Table B holds the same points as the rows below and some others, measured another way and shuffled. Each row below is followed by which row of B it is.
B:
1: [  44  232    9   21 -159   53 -241  -91 -249  -18 -180   17  258  208
 -109   14  199  102  -83 -178  -85   51]
2: [  48  182  -58   16 -232  156 -220 -163 -344  -34 -105  -47  159   83
   23  -83  282  229   13 -105 -128   21]
3: [-217  274   49    9  -31 -293  207  353  151  145 -154  115   -7  234
  -25  -68    5  180 -293   -4 -114 -207]
4: [-203  242   65  -80 -150 -406  -74  240  115  184 -141  185 -194  300
  116  -21  -71 -197 -245  -82  155 -161]
5: [ -94 -179 -550 -299 -248 -630 -114 -220 -137  -27   69 -302  -93   -9
  188 -113  632  -90  -13  261  -37  -47]
6: [ -19 -354 -431   23  103 -331  302   40  120 -201  -48 -351   49 -199
  -34    8  233  412  -15  248  -82   -3]
7: [-268  144   19    6   95 -232   -9   93   40  138 -146  208    3  237
   39  144 -207  210 -372  118  101 -199]
8: [ -46   39 -122   30  -57   90  -50 -102 -223  -92 -104  -50  251   69
  -10   45  145  399 -150   54 -140   14]
9: [-348   67 -132 -143 -139 -426  421  449  230   70   20   -5 -149  134
  240 -153  107  253 -372  223 -176 -204]
10: [  52  152   65   50 -183   85 -151   61 -131  -75 -178   14  203  205
  -45   31   57   57  -87 -229  -21  118]
11: [-144  138 -241 -103   -5  -70 -341 -473 -460   56  -84   40  320  174
  -31  131  313  341 -246  216 -111 -113]
12: [  55  -93 -160  112  -65   98 -195 -231 -222  -85 -100 -101  -96 -122
   89    5   41  268  128   11  130  -21]
13: [  24   30 -138    0 -141 -221   15  100    5  -40 -125 -132    2   54
  -25  -82  222   52   13  -77  -37    8]
14: [-438  707  203  -91 -175 -251  165  371  -15  423 -101  361  -97  395
  118 -241  105  270 -469   68 -289 -479]
15: [  37  -95    3   80  -96 -190   89  335  237 -115 -166  -71  -97   85
   27   26 -151  -84  -23 -195  180  117]
16: [-194   59  105   48   41 -345  109  386  313   76 -186  173 -145  245
   46  115 -361  -70 -287  -65  246  -94]
17: [ -12  164  -56  -35 -175  -65 -134  -14 -176  -20 -138  -14  192  198
  -32   -1  223   91 -124  -97 -107   35]
18: [ -68   19 -257  -40 -275   96 -130 -257 -380  -12   59 -149 -211 -172
  314 -216  349  393  123  166  -81 -151]
19: [ -90  -86  190  233   78  235  266  428  220 -176 -174   99   88   96
   44  162 -525  408 -258 -108  101   91]
20: [  32   48 -291   -8   17 -262 -419 -489 -319   81 -164  -69   20   12
 -109   58  313   70   86   80  118 -130]
21: [-143 -216 -242  -35  -46 -415  547  497  374 -135  -18 -242  -89  -44
   93 -114  115  282 -165  148 -141  -27]
22: [-257  143   64  -10  -40 -404  351  559  360  101 -129  104 -133  229
   71  -47 -155   77 -337   -3   -6 -155]
23: [ -45  -28 -190   39  178   -7 -402 -497 -351  -37 -185   51  357  134
 -164  321   33  295 -200  135  116  -16]
24: [-169  288  160   32  -78 -230  152  431  195  110 -192  163   11  304
  -27  -26 -115   40 -302 -142  -27 -109]
25: [-343  282  167   26  -37  -18  135  296   54  161  -93  284  -98  242
  190    7 -283  339 -413   77   -1 -247]
26: [ -51  337  137   53 -175  321 -183  -32 -340  -11 -159  138  358  276
  -34   27   81  338 -233 -144 -205   28]
27: [-175 -177  -58   33  117 -457  185  348  383  -30 -155   34 -134  143
   35  176 -325  -31 -262   33  283  -31]
28: [ 103 -539 -293  152  119 -453  300  298  470 -231 -140 -340 -333 -257
   10   45 -178    7  192   -6  354   90]
29: [-235  325  -66  -11   71 -150  -80 -137 -218  200 -146  156  189  218
  -91   32  153  417 -322  173 -166 -294]
30: [  34 -409 -156  132   -3 -288  287  383  417 -209 -100 -230 -345 -164
  137    6 -247   21  103  -54  308   85]
31: [-168 -106 -344 -277 -308 -663  -57   59   64   49   53 -155 -340   77
  317 -136  329 -292  -64  135  140  -81]
32: [  82   35 -249   83    7  226 -628 -805 -656    1 -130  -28  102  -96
  -23  115  231  360  160   92  136  -98]
33: [-206   25 -124  -73    1 -285  -20   41    0   30  -93   60   78  209
   51  109   -3  137 -317  124   35  -79]
34: [ -69  261  382  139  -53 -134  171  692  396   21 -307  238  115  446
 -136  107 -432 -158 -347 -409  102   93]
35: [  41  239 -146  -78 -281  -54 -212 -168 -331    3  -98 -102  213  135
  -43 -131  520  112   -8  -84 -230    8]
36: [-201  -10   40   10    2 -408  194  444  362   47 -144   95 -180  193
   90   70 -287  -57 -281  -30  206  -76]
37: [-207   55  -59   11   88 -382  123  198  175  100 -146   80  -68  158
   -2   70 -116  139 -272  102   86 -184]
38: [-330  160  172   38  -58 -124  432  623  309   62  -86  176 -120  213
  195  -48 -311  317 -425   37  -66 -165]
39: [-234  415  -51 -150 -172 -473 -231  -42 -122  333 -121  177 -179  284
   70 -118  248 -136 -187   23   22 -321]
40: [-135  195 -239  -96  -47  -14 -417 -557 -544   92  -77   53  278  151
  -13   91  369  354 -196  214 -122 -154]
41: [  41 -118  -30   92 -162   -5  105  258  116 -155 -101 -113 -137  -26
  134  -50  -92   93   39 -139  111   98]
42: [ -47 -363 -175   72  -84 -351  374  457  428 -151  -32 -217 -464 -179
  258 -101 -179   52   78   22  251    1]
43: [-104    4 -222   -9  114 -199 -116 -218 -160   -1 -138  -19  223  102
 -104  151  143  302 -210  167  -23  -95]
44: [-202   17 -358 -108   85 -532 -133 -278 -117  156  -71  -43  -76   41
   -4   35  285  160 -140  302   51 -283]
45: [-208  271  -46   -2  -21  -28  -43  -74 -221  116 -106  116  150  166
   10   -5  133  429 -278  133 -177 -206]
46: [ -26  -21 -449 -146  -26 -305 -397 -585 -434    8  -71 -154  232   49
  -77   86  545  156  -42  218  -53  -72]
47: [-131  195 -195  -68  -66   74 -208 -359 -462   17  -71   14  367  145
  -32   43  368  489 -238  185 -272 -104]
48: [-204   55   24   -4  -89 -102  210  340  130  -21  -76   67  -12  164
  148    3 -128  240 -306   32  -32  -55]
49: [ -55   -6 -380  -54  101 -155 -318 -564 -428    0 -104  -96  311   39
 -138  149  395  380 -116  258  -93 -109]
50: [-220  189 -189 -108  -56 -174  -92 -181 -263   98  -61   36  178  165
   27    6  293  355 -287  219 -189 -192]
51: [-162  268  250   57 -101  -64   92  436  158   69 -190  218   30  325
   33   33 -262   45 -326 -192   37  -40]
52: [  26 -129  -58  116   19  -56 -199  -74  -11  -74 -170   -3 -102   11
   44  144 -210   36   18  -80  322   33]
53: [  13  -43   72  185   38 -148  106  329  280  -41 -227    9 -177   38
  -21   57 -309   27  -13 -181  249  -12]
54: [-161  167  401  287   92  317  291  557  244  -48 -235  279   63  215
   15  139 -665  439 -359 -190   73  -20]
55: [-161  358  -90  -39 -220  -43 -157 -178 -333  218  -38   59 -196   22
  181 -250  329  313  -12  109 -139 -339]
56: [  20  -73 -307  -73  -32 -397 -259 -268 -134  -17 -132 -131   63   68
  -72   84  291  -63    1   44  112   -6]
57: [-281  512   81 -123 -266    0 -137    7 -319  220  -62  234  111  336
  138 -130  237  255 -352   38 -253 -227]
58: [-121  111 -260  -77  -48   23 -458 -612 -554   67  -50   39  165   73
   63   99  298  339 -117  228  -10 -152]
59: [-124    8 -111   45  160 -286 -161 -126  -11   70 -190   88   21  137
  -81  196 -122  118 -190   83  206 -137]
60: [  -1 -183  -49  163  -28  -35  107  191  154 -109 -116  -85 -270 -114
  143   -6 -238  181   71  -49  239   -8]
61: [ -46 -139 -451 -230 -226 -557 -219 -249 -137    0   13 -227 -165    2
  162  -75  493 -171   55  157   95  -42]
62: [ -68  279  -28  -60 -274   34 -155  -37 -279   39  -82   30  124  185
   74 -108  296  171 -124  -59 -181  -44]
63: [ -66  -93 -287  -79   26 -733 -100  -25  169  101 -145  -93 -262   55
  -18   31  135 -254    4   70  277 -148]
64: [-101   -7 -162  -36  -13 -544   21  132  183   84 -145  -37 -185   96
    0   -1   61 -112  -77   21  164 -126]
65: [ 122  194  -15   42  -95  -38 -256  -78 -191  -42 -251  -27  371  253
 -258   86  230   -2  -67 -244  -79  129]
66: [ -61  327   15  -14 -124  -35 -248 -113 -261   91 -185  114  241  276
 -101   29  190  118 -182  -93 -102  -67]
67: [-105  -44   34   92 -218   14  240  390  168  -50  -35  -31 -396  -81
  332 -179 -186  210   11  -46  110  -77]
68: [-176  218   62   97   83   39   53   76  -79   67 -174  157  202  185
  -68   86  -94  449 -319   60 -110 -146]
69: [-148   64 -246 -162 -168 -433 -305 -233 -178  143  -37    4 -228  100
  182  -35  240 -128  -53  119  174 -175]
70: [ -32  207  196  137   38  -75   11  283  128   21 -289  155  173  296
 -180  129 -227   52 -234 -235   70   13]
71: [-198  265  308   80 -177  -20  281  650  280   52 -145  213  -90  294
  141  -66 -325   98 -331 -209  -12  -55]
72: [ -90  190  167  108 -174   -6  145  403  132   35 -141   85 -174  117
  119 -126 -154  126  -99 -178   30  -83]

[  15   41  222 -320   94 -170  427  103 -526 -255  302   50  -20 -280
 -175    1  228    9  144  180  149   85  303  -68 -259   51  -11  -10
 -324]
40
[-125  162  397 -290  154 -184  533   13 -283   87  339  -55   80  -51
 -159  322  480  415 -104   72 -151  105  246  -22 -120  -36 -455 -286
 -132]
4
[-132  107 -124  109 -255 -120 -282  156  -89  -50   20   64 -658  -32
  282    5 -307 -426 -250 -172  298  -68 -139  471 -114  157  199  384
  362]
46
[ -69  229  -39 -196  -81 -237  153   91 -122   81  183    1 -366 -129
   24  140   45 -160 -250  207  137   13   58  304 -237   60  -86  -64
  204]
56
[  79  -32 -537  180 -597 -164 -217  478  566 -170 -474 -180   39  -17
   98  239 -178   19  122 -149 -221  -19 -119 -289  -39 -393  559  143
  213]
60
[-246  218 -232  321 -266   41 -162  154  547  376 -165    1   -8   10
  194  -43  -30   13 -265   70 -259 -196 -251  233   14 -193   89 -131
  540]
13
[-183 -182   40  161 -300  -47 -105  247  -38 -180 -161   59   29   10
   59   30  -53  129  233 -359   18  -14   37 -137   55  -74  295  383
 -130]
25
[ -48   60   37 -290   65 -183  308   97 -469 -178  252  137 -152 -341
 -126 -181   68 -299   67  399  296   17  229  134 -337  128  102   20
 -159]
43
[-116  115  -68   12  -53 -177  -50  150   41  -66  -11 -108 -479  166
  267  312  -81 -280 -429 -179   -5    1 -176  352 -117  -15 -129  119
  527]
61
[-124  252  -81   81 -196   -6  206  149  383  353   11  -16  340 -189
  -94   -8  274  371  -13  292 -353 -106   29 -100  -51 -273   31 -401
  104]
2
[-236  261  168   18 -114  -33  183   14   38  422  223  114   46 -189
  -72  -54  249  338  -79  201  -78  -99  108  166  -38   -4 -134 -232
   21]
66
[-167  364  159  -17 -119    4  245   -4  -13  450  326  152   94 -371
 -141 -198  276  331   -5  382  -39 -130  157  142  -97   15  -47 -328
  -82]
70
[-348  309  -74  258 -175   53    3   42  517  621  -14   60  124  -31
   87  -73  155  226 -290  231 -310 -220 -158  273   30 -155 -124 -343
  461]
35
[-131   49 -212  363 -619   83 -297  275  299  155 -192  169  130 -310
   11 -327 -163  229  374  -64    0 -186   -3 -129   76 -132  678  229
 -145]
54
[ -87    2 -161  -72 -197 -178  -74  190 -258 -192   27  126 -431 -195
   82 -123 -229 -452    5   98  376  -18   46  265 -233  142  315  326
   70]
49
[-140  425  143  111  -91   89  196    0  155  476  283   82  143 -288
  -47 -168  285  376 -111  277 -224 -167   39  139  -39  -86  -87 -392
   91]
1
[ -87   55  -62 -164 -152 -237   11  143 -328 -122  133   99 -498 -185
   44  -11 -149 -361  -66  101  385   15   94  313 -249  188  154  264
   57]
27
[-249   52  205 -120  250  -32  443    8 -167   87  188   85  296 -130
 -110 -118  346   34  -55  354 -142  -45  124   50 -174  -59 -239 -277
   21]
22
[-111  326 -194  285 -367   23 -194  175  412  328  -34    5 -174 -120
  181  -46  -74   62 -206    9 -143 -173 -176  239    7 -119  195  -68
  401]
15
[ -22  108 -237   50 -381  -36  -13  233   17   35   -6  174   60 -471
 -104 -381  -85  -60  312  345  156 -123  136  -60 -182  -63  578   56
 -186]
19
[ 165   -1 -296  -74   15  -84  287  348  227 -403 -203 -227  340  -85
    4  147  150 -164    7  191 -393   15  -47 -350 -235 -441  205 -232
  223]
42
[-124   11  235  -35  189   33  252   62 -384 -199  214  103   59 -169
   10 -202  139 -137   31   66   23  -47   81   68 -152   27   -7   37
  -57]
50
[ 133  206  -66 -127 -105  -89  390  231  144  -37   63 -125  365 -264
 -171  114  330  303  118  265 -333    8  142 -336 -168 -337   97 -381
  -89]
53
[-209   28  -27   45  -98  -37   75  123  -46   58   27  132   25 -161
    7 -197   24 -102   25  177   52  -94   40  117 -121   -4  139   41
   61]
48
[ 289  209  -51 -206 -227 -181  245  281 -120 -278  131 -143  -54 -315
 -112  218  136  184  158   21  -55   97  192 -276 -204 -187  244  -70
 -211]
52
[ 244   45 -278 -223 -248 -238  346  390  181 -299 -142 -218  330 -232
 -204  271  225  198  246  207 -273  101  184 -528 -240 -417  301 -226
 -170]
12
[-319   50  336  222  -27  117  112   36   26  189   86   77  238   38
   58  -25  254  419    0 -236 -253 -104   -5    5  126  -88 -142  -29
    9]
57
[  89 -174 -333  -17 -201 -159  238  445  441 -380 -442 -278  553   65
  -67  359  197  183  194  -46 -527   74    4 -624  -98 -576  251 -149
   65]
18
[-320  145   70  190 -197   50   95   76  290  438    8  110  286 -111
  -43 -110  216  393    9  130 -237 -151   15   26   48 -137  -10 -206
   70]
71
[ 221  203  204 -408    4 -187  344  101 -822 -364  523  129 -360 -565
 -185 -173   76 -186  220  264  465   91  396   63 -378  237  228  120
 -495]
23
